Below are the code and all the weights of a small trained network. Each question names an input and a target symbol and asks about switching units off, where a switched-off unit gives its printed mean instead of its output.

import numpy as np


def w(rows, s, z=0):
    codes = np.array(rows[::2]) - 128.0
    scale = np.full(codes.shape[1], s)
    scale[-1] = z or s
    return codes * scale


def norm(h):
    return h / np.sqrt((h * h).mean(-1, keepdims=True) + 1e-5)


def f(y):
    return np.maximum(y, 0)


def softmax(a):
    e = np.exp(a - a.max(-1, keepdims=True))
    return e / e.sum(-1, keepdims=True)


def log_softmax(a):
    a = a - a.max(-1, keepdims=True)
    return a - np.log(np.exp(a).sum(-1, keepdims=True))


def net(x, mask):
    ids = ['ΔΛΞΨαβγεηθμπστω'.index(c) for c in x.split()]
    T = len(ids)
    res = E[ids] + P[:T]
    u = 0
    for l in range(2):
        q, k, v = (norm(res) @ M[l].T for M in (Q, K, V))
        z = softmax(np.where(np.tri(T) > 0, q @ k.T / 3**0.5, -1e9)) @ v
        res = res + np.where(mask[u], z, O[l][:, -1]) @ O[l][:, :-1]
        u += 1
        y = f(norm(res) @ A[l][:, :-1].T + A[l][:, -1])
        res = res + np.where(mask[u : u + 4], y, B[l][:, -1]) @ B[l][:, :-1]
        u += 4
    return log_softmax(norm(res)[-1] @ U[:, :-1].T + U[:, -1])


Q, K, V, O, A, B = {}, {}, {}, {}, {}, {}
E = w([
[125,126,147,136],'Δ',
[120,129,135,132],'Λ',
[130,145,136,98],'Ξ',
[195,174,104,252],'Ψ',
[134,132,122,98],'α',
[117,109,120,129],'β',
[124,109,127,130],'γ',
[153,136,166,116],'ε',
[127,103,120,131],'η',
[124,147,153,118],'θ',
[100,149,157,116],'μ',
[131,117,119,123],'π',
[124,129,117,124],'σ',
[122,118,139,125],'τ',
[123,135,136,87],'ω',
],0.032)
P = w([
[145,145,131,125],'0',
[139,8,170,157],'1',
[95,43,107,95],'2',
[59,86,89,100],'3',
[72,107,98,76],'4',
[103,79,88,111],'5',
[124,66,49,97],'6',
[139,77,73,91],'7',
[114,106,142,158],'8',
[70,107,104,149],'9',
],0.011)
Q[0] = w([
[70,92,114,154],'0.h0',
[142,144,162,133],'0.h0',
[92,255,211,141],'0.h0',
],0.0097)
K[0] = w([
[132,253,143,140],'0.h0',
[122,70,248,94],'0.h0',
[42,36,229,136],'0.h0',
],0.0049)
V[0] = w([
[126,120,57,66],'0.h0',
[125,255,138,171],'0.h0',
[175,168,3,47],'0.h0',
],0.0069)
O[0] = w([
[51,136,138,145,146],'0.h0',
[161,187,137,2,4],'0.h0',
[122,161,196,153,84],'0.h0',
],0.011,0.0032)
A[0] = w([
[175,48,153,157,165],'0.n0',
[150,154,20,79,176],'0.n1',
[173,202,50,177,1],'0.n2',
[254,120,81,114,152],'0.n3',
],0.0083,0.0027)
B[0] = w([
[3,204,97,41,253],'0.n0',
[85,68,108,249,197],'0.n1',
[107,118,111,223,146],'0.n2',
[47,37,99,208,188],'0.n3',
],0.0066,0.0043)
Q[1] = w([
[95,74,100,161],'1.h0',
[217,117,105,83],'1.h0',
[246,186,136,77],'1.h0',
],0.013)
K[1] = w([
[181,204,112,147],'1.h0',
[22,134,152,133],'1.h0',
[8,62,165,69],'1.h0',
],0.012)
V[1] = w([
[20,174,252,159],'1.h0',
[72,36,181,234],'1.h0',
[163,134,141,239],'1.h0',
],0.013)
O[1] = w([
[22,249,168,152,139],'1.h0',
[98,175,87,59,253],'1.h0',
[140,180,42,118,219],'1.h0',
],0.016,0.0052)
A[1] = w([
[152,149,93,95,111],'1.n0',
[142,201,8,72,143],'1.n1',
[102,191,158,178,255],'1.n2',
[242,35,197,202,77],'1.n3',
],0.017,0.0087)
B[1] = w([
[105,77,159,160,160],'1.n0',
[141,82,118,214,251],'1.n1',
[185,49,119,89,194],'1.n2',
[149,249,65,145,173],'1.n3',
],0.018,0.019)
U = w([
[189,187,139,197,119],'Δ',
[117,113,88,143,74],'Λ',
[106,135,79,122,117],'Ξ',
[180,30,110,77,152],'Ψ',
[175,155,177,217,47],'α',
[250,126,105,66,250],'β',
[85,137,75,122,65],'γ',
[111,170,140,110,253],'ε',
[164,229,65,134,97],'η',
[130,82,187,143,128],'θ',
[91,204,73,98,167],'μ',
[151,126,119,157,18],'π',
[127,75,121,140,71],'σ',
[100,152,163,144,179],'τ',
[176,74,193,150,153],'ω',
],0.014,0.0046)

Each question gives the input, a string of symbols that net reads in full, and the target symbol t.
The units are the heads (3 rows each of Q, K, V and O) and the neurons (one row each of A and B). Each row of codes is followed by its name. A weight is (code - 128) times the scale printed after its matrix; where a second scale follows, it is the last column's (O, A, B and U).
mask holds one flag per unit, layer by layer, with each layer's heads first. A switched-off unit (its flag False) gives its mean, the last column of its rows in O or B, instead of its output. The means were averaged over made-up inputs and are rounded, as every weight is.
A unit's drop is (log p(t) with every unit on - log p(t) with that unit switched off) / (log p(t) with every unit on - log p(t) with every unit switched off).
The circuit of an input: a set's keep is (log p(t) with only the set's units on - log p(t) with every unit switched off) / (log p(t) with every unit on - log p(t) with every unit switched off). Starting from all 10 units, units are removed one at a time, each time the one whose removal leaves the highest keep (on an exact tie, the one counted first), for as long as the keep stays at least 0.8.
units of the circuit, in order: the units of the circuit, biggest drop first
unit that matters most: the unit with the biggest drop
top k neurons: the k neurons with the biggest drops, biggest first
top k neurons in layer l: the k neurons of layer l with the biggest drops, biggest first
drop when u is switched off: that unit's drop, to one decimal
input μ τ ω σ Δ σ Λ ε ε ε, target α: units of the circuit, in order -> (0.n0, 0.h0, 1.h0, 1.n3)
input θ Ξ Λ μ η Δ σ γ, target Δ: top 2 neurons in layer 1 -> (1.n3, 1.n1)
input θ γ γ β, target Δ: units of the circuit, in order -> (0.h0, 1.n3, 1.h0)
input Δ Ξ Λ, target Ψ: units of the circuit, in order -> (0.h0, 1.h0, 0.n3)
input Ξ θ τ ε τ Δ Ξ, target ω: top 2 neurons -> (1.n2, 1.n1)
input Λ Δ π Δ ω, target β: units of the circuit, in order -> (0.h0, 1.h0, 1.n3, 1.n1)
input π σ Ξ Λ Δ Δ, target μ: units of the circuit, in order -> (1.h0, 0.h0)
input μ Λ π Δ, target α: units of the circuit, in order -> (0.h0, 1.h0, 1.n3)
input Δ π Δ ω η σ, target Ψ: top 2 neurons -> (0.n1, 0.n3)
input π π η ε, target μ: units of the circuit, in order -> (1.h0, 0.h0)
input Δ Ξ η β Ξ θ η θ μ Ξ, target Ψ: unit that matters most -> 0.n1
input Ξ Δ β τ σ Ξ τ, target ω: units of the circuit, in order -> (0.h0, 1.h0, 1.n2)
input μ σ Λ, target α: top 2 neurons -> (1.n3, 0.n1)
input Ξ μ β β θ, target ω: unit that matters most -> 0.h0
input π Δ τ β Ξ Λ β θ ω, target μ: units of the circuit, in order -> (0.h0, 1.h0)
input Δ η Δ Λ η ε ω π σ ω, target Ψ: units of the circuit, in order -> (0.n3, 0.h0, 1.h0)
input μ β β ω, target α: top 2 neurons -> (1.n3, 0.n0)
input Δ ε σ Δ Λ η π τ Δ, target Ψ: top 4 neurons -> (0.n1, 0.n3, 1.n3, 0.n0)
input θ Ξ β μ, target Δ: top 3 neurons -> (1.n3, 0.n0, 1.n1)
input π β μ ω τ α μ, target μ: unit that matters most -> 1.h0
input ε σ Ξ β σ π, target η: top 2 neurons in layer 0 -> (0.n3, 0.n0)
input ε π γ σ, target η: top 3 neurons -> (1.n3, 1.n1, 0.n3)
input ε η θ θ, target η: top 2 neurons -> (1.n3, 1.n1)
input Ξ η η, target ω: drop when 1.n2 is switched off -> 0.4
